Below are the code and all the weights of a small trained network. Each question names an input and a class and asks about switching units off, where a switched-off unit gives its printed mean instead of its output.

import numpy as np


def w(rows, s, z=0):
    codes = np.array(rows[::2]) - 128.0
    scale = np.full(codes.shape[1], s)
    scale[-1] = z or s
    return codes * scale


def norm(h):
    return h / np.sqrt((h * h).mean(-1, keepdims=True) + 1e-5)


def f(y):
    return y / 2 * (1 + np.tanh(0.7978845608 * (y + 0.044715 * y**3)))


def log_softmax(a):
    a = a - a.max(-1, keepdims=True)
    return a - np.log(np.exp(a).sum(-1, keepdims=True))


def net(x, mask):
    res = np.array(x, float).reshape(1, 7) / 4 @ E
    u = 0
    for l in range(2):
        y = f(norm(res) @ A[l][:, :-1].T + A[l][:, -1])
        res = res + np.where(mask[u : u + 5], y, B[l][:, -1]) @ B[l][:, :-1]
        u += 5
    return log_softmax(norm(res)[-1] @ U[:, :-1].T + U[:, -1])


A, B = {}, {}
E = w([
[111,53,189,200,50,159,198,135,100,101],'x0',
[200,84,225,186,201,129,84,66,10,154],'x1',
[166,206,149,134,137,150,92,183,179,99],'x2',
[130,90,39,162,122,176,124,135,98,136],'x3',
[131,120,158,81,177,172,183,171,140,58],'x4',
[84,129,140,82,1,143,93,165,84,83],'x5',
[145,168,133,162,144,157,161,121,122,219],'x6',
],0.0088)
A[0] = w([
[96,79,212,154,134,96,128,17,1,138,73],'L0N1',
[194,115,163,182,91,116,84,15,73,230,71],'L0N2',
[188,194,136,89,203,202,123,192,240,92,18],'L0N3',
[176,173,235,168,216,116,160,158,119,142,8],'L0N4',
[157,168,149,172,105,112,58,32,63,244,157],'L0N5',
],0.0064,0.0017)
B[0] = w([
[101,116,123,170,154,171,125,167,183,59,254],'L0N1',
[69,75,88,156,150,104,75,152,116,150,243],'L0N2',
[168,71,124,218,228,61,101,114,149,152,194],'L0N3',
[82,111,179,132,107,134,123,175,85,135,191],'L0N4',
[89,54,7,95,193,137,66,93,144,182,248],'L0N5',
],0.012,0.0056)
A[1] = w([
[186,145,174,211,162,105,161,164,224,122,183],'L1N1',
[89,158,175,69,116,106,46,157,161,24,112],'L1N2',
[77,107,97,31,159,32,76,254,181,78,254],'L1N3',
[90,103,107,36,36,162,203,80,135,134,130],'L1N4',
[141,153,17,156,248,79,148,91,224,104,225],'L1N5',
],0.0072,0.0041)
B[1] = w([
[133,68,142,232,136,188,172,162,121,190,175],'L1N1',
[131,129,67,136,30,126,130,176,117,92,151],'L1N2',
[98,99,103,137,87,168,32,145,129,159,223],'L1N3',
[90,180,39,100,115,125,134,254,151,52,156],'L1N4',
[123,45,18,151,213,148,62,48,10,152,250],'L1N5',
],0.011,0.012)
U = w([
[111,158,72,72,63,174,93,186,125,111,142],'0',
[175,221,208,44,197,32,175,77,214,141,1],'1',
[171,95,200,204,127,180,188,165,126,87,118],'2',
[175,134,168,84,170,127,129,84,141,119,78],'3',
[138,74,45,174,224,148,71,93,117,181,189],'4',
[250,231,190,52,189,37,196,72,189,114,1],'5',
],0.014,0.009)

Each question gives the input, the list of numbers given to net, and the class t.
The units are the neurons (one row each of A and B). Each row of codes is followed by its name. A weight is (code - 128) times the scale printed after its matrix; where a second scale follows, it is the last column's (A, B and U).
mask holds one flag per neuron, layer by layer. A switched-off neuron (its flag False) gives its mean, the last column of its row in B, instead of its output. The means were averaged over made-up inputs and are rounded, as every weight is.
A unit's drop is (log p(t) with every unit on - log p(t) with that unit switched off) / (log p(t) with every unit on - log p(t) with every unit switched off).
The circuit of an input: a set's keep is (log p(t) with only the set's units on - log p(t) with every unit switched off) / (log p(t) with every unit on - log p(t) with every unit switched off). Starting from all 10 units, units are removed one at a time, each time the one whose removal leaves the highest keep (on an exact tie, the one counted first), for as long as the keep stays at least 0.8.
circuit, biggest first: the units of the circuit, biggest drop first
most important unit: the unit with the biggest drop
k most important neurons: the k neurons with the biggest drops, biggest first
k most important neurons of layer l: the k neurons of layer l with the biggest drops, biggest first
drop when u is switched off: that unit's drop, to one decimal
input [8,7,-6,-5,5,1,-1], class 2: circuit, biggest first : L1N5
input [3,6,0,3,5,-1,-4], class 2: circuit, biggest first : L1N5, L0N5
input [6,-3,5,5,-7,5,6], class 0: 2 most important neurons : L1N5, L0N3
input [4,4,7,-6,7,-6,2], class 2: circuit, biggest first : L0N4, L1N5
input [5,2,-6,1,6,7,-2], class 2: 2 most important neurons of layer 0 : L0N5, L0N1
input [5,-7,0,-1,0,-3,-3], class 0: 3 most important neurons of layer 0 : L0N5, L0N1, L0N2
input [4,0,0,-7,4,2,-4], class 0: 2 most important neurons : L0N3, L1N2
input [-7,-3,-2,-1,6,8,-1], class 0: 2 most important neurons : L0N5, L1N2
input [8,8,-5,-8,-1,0,-6], class 2: 2 most important neurons : L1N5, L0N1
input [5,7,7,4,5,7,-7], class 0: 2 most important neurons of layer 1 : L1N2, L1N1
input [6,8,5,-7,-1,-1,-7], class 2: drop when L1N5 is switched off : 0.3
input [8,4,-2,3,8,-1,4], class 2: drop when L1N5 is switched off : 0.1
input [6,6,-7,-7,1,8,-2], class 2: drop when L1N5 is switched off : 0.5
input [1,-7,-2,1,0,2,-8], class 0: drop when L1N3 is switched off : 0.0
input [7,7,-8,5,6,8,6], class 2: most important unit : L1N5
